Here is a tiny trained network, its code and every weight. The questions are about switching its units off for an input and a target symbol, where a switched-off unit gives its printed mean instead of its output.

import numpy as np


def w(rows, s, z=0):
    codes = np.array(rows[::2]) - 128.0
    scale = np.full(codes.shape[1], s)
    scale[-1] = z or s
    return codes * scale


def norm(h):
    return h / np.sqrt((h * h).mean(-1, keepdims=True) + 1e-5)


def f(y):
    return np.maximum(y, 0)


def softmax(a):
    e = np.exp(a - a.max(-1, keepdims=True))
    return e / e.sum(-1, keepdims=True)


def log_softmax(a):
    a = a - a.max(-1, keepdims=True)
    return a - np.log(np.exp(a).sum(-1, keepdims=True))


def net(x, mask):
    ids = ['ΛΣβδεπ'.index(c) for c in x.split()]
    T = len(ids)
    res = E[ids] + P[:T]
    u = 0
    for l in range(2):
        r = norm(res)
        for j in range(2):
            rows = slice(4 * j, 4 * j + 4)
            q, k, v = (r @ M[l][rows].T for M in (Q, K, V))
            z = softmax(np.where(np.tri(T) > 0, q @ k.T / 4**0.5, -1e9)) @ v
            o = O[l][rows]
            res = res + np.where(mask[u + j], z, o[:, -1]) @ o[:, :-1]
        u += 2
        y = f(norm(res) @ A[l][:, :-1].T + A[l][:, -1])
        res = res + np.where(mask[u : u + 12], y, B[l][:, -1]) @ B[l][:, :-1]
        u += 12
    return log_softmax(norm(res)[-1] @ U[:, :-1].T + U[:, -1])


Q, K, V, O, A, B = {}, {}, {}, {}, {}, {}
E = w([
[122,167,123,158],'Λ',
[104,146,158,169],'Σ',
[173,131,146,70],'β',
[100,136,69,89],'δ',
[91,144,2,176],'ε',
[32,200,52,160],'π',
],0.0054)
P = w([
[78,158,26,56],'0',
[86,118,207,100],'1',
[91,134,192,127],'2',
[101,150,155,130],'3',
[182,95,227,179],'4',
[174,104,230,189],'5',
[171,106,220,189],'6',
[161,102,252,208],'7',
],0.0024)
Q[0] = w([
[87,126,148,89],'L0H0',
[54,222,98,120],'L0H0',
[147,41,177,133],'L0H0',
[117,54,156,92],'L0H0',
[169,197,128,48],'L0H1',
[143,120,129,61],'L0H1',
[204,2,157,116],'L0H1',
[85,188,129,152],'L0H1',
],0.0057)
K[0] = w([
[233,116,117,162],'L0H0',
[82,237,65,211],'L0H0',
[164,30,202,122],'L0H0',
[195,96,159,139],'L0H0',
[141,199,97,21],'L0H1',
[239,116,110,43],'L0H1',
[180,1,206,39],'L0H1',
[112,180,55,150],'L0H1',
],0.0044)
V[0] = w([
[174,179,51,116],'L0H0',
[147,73,165,119],'L0H0',
[89,79,123,173],'L0H0',
[142,114,115,73],'L0H0',
[83,83,160,117],'L0H1',
[218,123,118,96],'L0H1',
[158,253,133,66],'L0H1',
[165,98,137,92],'L0H1',
],0.0043)
O[0] = w([
[44,104,175,133,196],'L0H0',
[172,178,83,146,3],'L0H0',
[189,102,124,175,122],'L0H0',
[94,127,92,135,93],'L0H0',
[182,139,61,151,96],'L0H1',
[112,143,163,158,10],'L0H1',
[103,162,252,149,236],'L0H1',
[134,154,142,171,26],'L0H1',
],0.0041,0.0021)
A[0] = w([
[212,73,59,219,56],'L0N0',
[90,146,159,168,81],'L0N1',
[197,53,146,148,68],'L0N2',
[110,159,229,143,197],'L0N3',
[133,6,139,3,32],'L0N4',
[97,171,145,61,52],'L0N5',
[91,222,103,163,39],'L0N6',
[222,122,53,167,99],'L0N7',
[32,126,132,48,255],'L0N8',
[22,109,27,5,76],'L0N9',
[151,208,161,126,59],'L0N10',
[236,203,165,148,119],'L0N11',
],0.0037,0.0015)
B[0] = w([
[83,128,85,100,142],'L0N0',
[151,136,102,93,173],'L0N1',
[161,158,43,112,135],'L0N2',
[138,76,80,149,255],'L0N3',
[201,99,4,30,150],'L0N4',
[160,84,106,146,156],'L0N5',
[112,61,178,125,155],'L0N6',
[95,211,145,132,135],'L0N7',
[202,128,114,165,249],'L0N8',
[197,120,242,126,210],'L0N9',
[116,121,152,198,152],'L0N10',
[137,126,205,151,166],'L0N11',
],0.0042,0.0037)
Q[1] = w([
[153,40,201,229],'L1H0',
[72,80,94,131],'L1H0',
[144,151,159,153],'L1H0',
[177,212,156,60],'L1H0',
[197,115,98,48],'L1H1',
[110,205,177,158],'L1H1',
[125,253,173,14],'L1H1',
[117,151,181,212],'L1H1',
],0.0043)
K[1] = w([
[105,200,105,11],'L1H0',
[116,187,116,142],'L1H0',
[91,51,65,86],'L1H0',
[130,31,141,151],'L1H0',
[176,75,153,95],'L1H1',
[131,76,78,175],'L1H1',
[134,2,124,171],'L1H1',
[121,165,47,154],'L1H1',
],0.0049)
V[1] = w([
[195,185,93,123],'L1H0',
[81,151,73,85],'L1H0',
[84,120,254,77],'L1H0',
[102,90,95,164],'L1H0',
[174,13,155,155],'L1H1',
[192,177,180,127],'L1H1',
[241,156,135,181],'L1H1',
[113,93,141,54],'L1H1',
],0.0031)
O[1] = w([
[134,64,149,207,51],'L1H0',
[127,136,203,193,28],'L1H0',
[99,181,64,176,243],'L1H0',
[117,56,181,99,136],'L1H0',
[101,202,52,2,253],'L1H1',
[159,232,170,148,142],'L1H1',
[250,166,151,74,147],'L1H1',
[158,151,23,207,112],'L1H1',
],0.002)
A[1] = w([
[148,102,138,70,84],'L1N0',
[83,125,152,129,193],'L1N1',
[86,145,136,117,95],'L1N2',
[168,129,87,55,74],'L1N3',
[159,146,130,154,97],'L1N4',
[81,106,121,168,76],'L1N5',
[142,147,170,144,131],'L1N6',
[48,147,117,119,90],'L1N7',
[104,155,104,161,132],'L1N8',
[148,76,125,103,132],'L1N9',
[166,122,96,2,3],'L1N10',
[77,139,133,111,88],'L1N11',
],0.0069,0.0022)
B[1] = w([
[90,144,102,147,184],'L1N0',
[192,115,114,68,253],'L1N1',
[185,149,189,76,174],'L1N2',
[226,104,59,243,203],'L1N3',
[126,125,75,131,177],'L1N4',
[82,126,133,124,243],'L1N5',
[95,101,123,98,230],'L1N6',
[211,150,177,78,245],'L1N7',
[98,159,167,142,226],'L1N8',
[115,164,78,106,189],'L1N9',
[195,120,43,253,219],'L1N10',
[188,158,154,61,182],'L1N11',
],0.005,0.0022)
U = w([
[236,147,29,204,222],'Λ',
[207,171,255,53,213],'Σ',
[93,21,58,48,118],'β',
[76,204,171,197,4],'δ',
[60,82,151,143,54],'ε',
[60,157,135,174,22],'π',
],0.0065,0.0016)

Each question gives the input, a string of symbols that net reads in full, and the target symbol t.
The units are the heads (4 rows each of Q, K, V and O) and the neurons (one row each of A and B). Each row of codes is followed by its name. A weight is (code - 128) times the scale printed after its matrix; where a second scale follows, it is the last column's (O, A, B and U).
mask holds one flag per unit, layer by layer, with each layer's heads first. A switched-off unit (its flag False) gives its mean, the last column of its rows in O or B, instead of its output. The means were averaged over made-up inputs and are rounded, as every weight is.
A unit's drop is (log p(t) with every unit on - log p(t) with that unit switched off) / (log p(t) with every unit on - log p(t) with every unit switched off).
top k neurons: the k neurons with the biggest drops, biggest first
k most important neurons of layer l: the k neurons of layer l with the biggest drops, biggest first
which heads matter: for each layer, one digit per head in row order, 1 if its drop is at least 0.15 and else 0, layers parted by /
drop of u: that unit's drop, to one decimal
input Λ δ Σ π δ β, target Λ: top 2 neurons -> (L0N9, L0N2)
input Σ π Σ, target Λ: 2 most important neurons of layer 1 -> (L1N6, L1N5)
input Λ ε Λ π ε, target β: which heads matter -> 11 / 01
input Σ Λ Σ, target Λ: top neuron -> (L0N3)
input ε ε Λ Λ ε, target β: which heads matter -> 01 / 01
input π π Λ ε, target ε: which heads matter -> 00 / 01
input ε π Σ, target β: which heads matter -> 01 / 00
input Σ Σ Λ, target Λ: which heads matter -> 01 / 01
input Σ π ε ε ε Λ Λ Λ, target β: which heads matter -> 01 / 00
input β Λ Σ, target δ: 2 most important neurons of layer 0 -> (L0N9, L0N3)
input Σ ε π Λ Σ, target β: 3 most important neurons of layer 1 -> (L1N7, L1N10, L1N3)
input β Λ ε, target δ: 3 most important neurons of layer 0 -> (L0N3, L0N4, L0N9)
input β Λ Λ Λ, target δ: which heads matter -> 11 / 10
input Λ π ε β Σ, target ε: top neuron -> (L1N7)
input β Λ Λ, target δ: 3 most important neurons of layer 0 -> (L0N9, L0N4, L0N3)
input Λ Λ Λ π ε, target Σ: drop of L0N8 -> 1.1
input π π Λ, target ε: drop of L1N6 -> 0.0
input Λ Λ Λ β ε ε, target Σ: drop of L1N7 -> 0.6
input π ε Λ, target ε: drop of L1N10 -> 0.2
input π ε Λ Λ β, target Λ: most important neuron of layer 1 -> (L1N10)
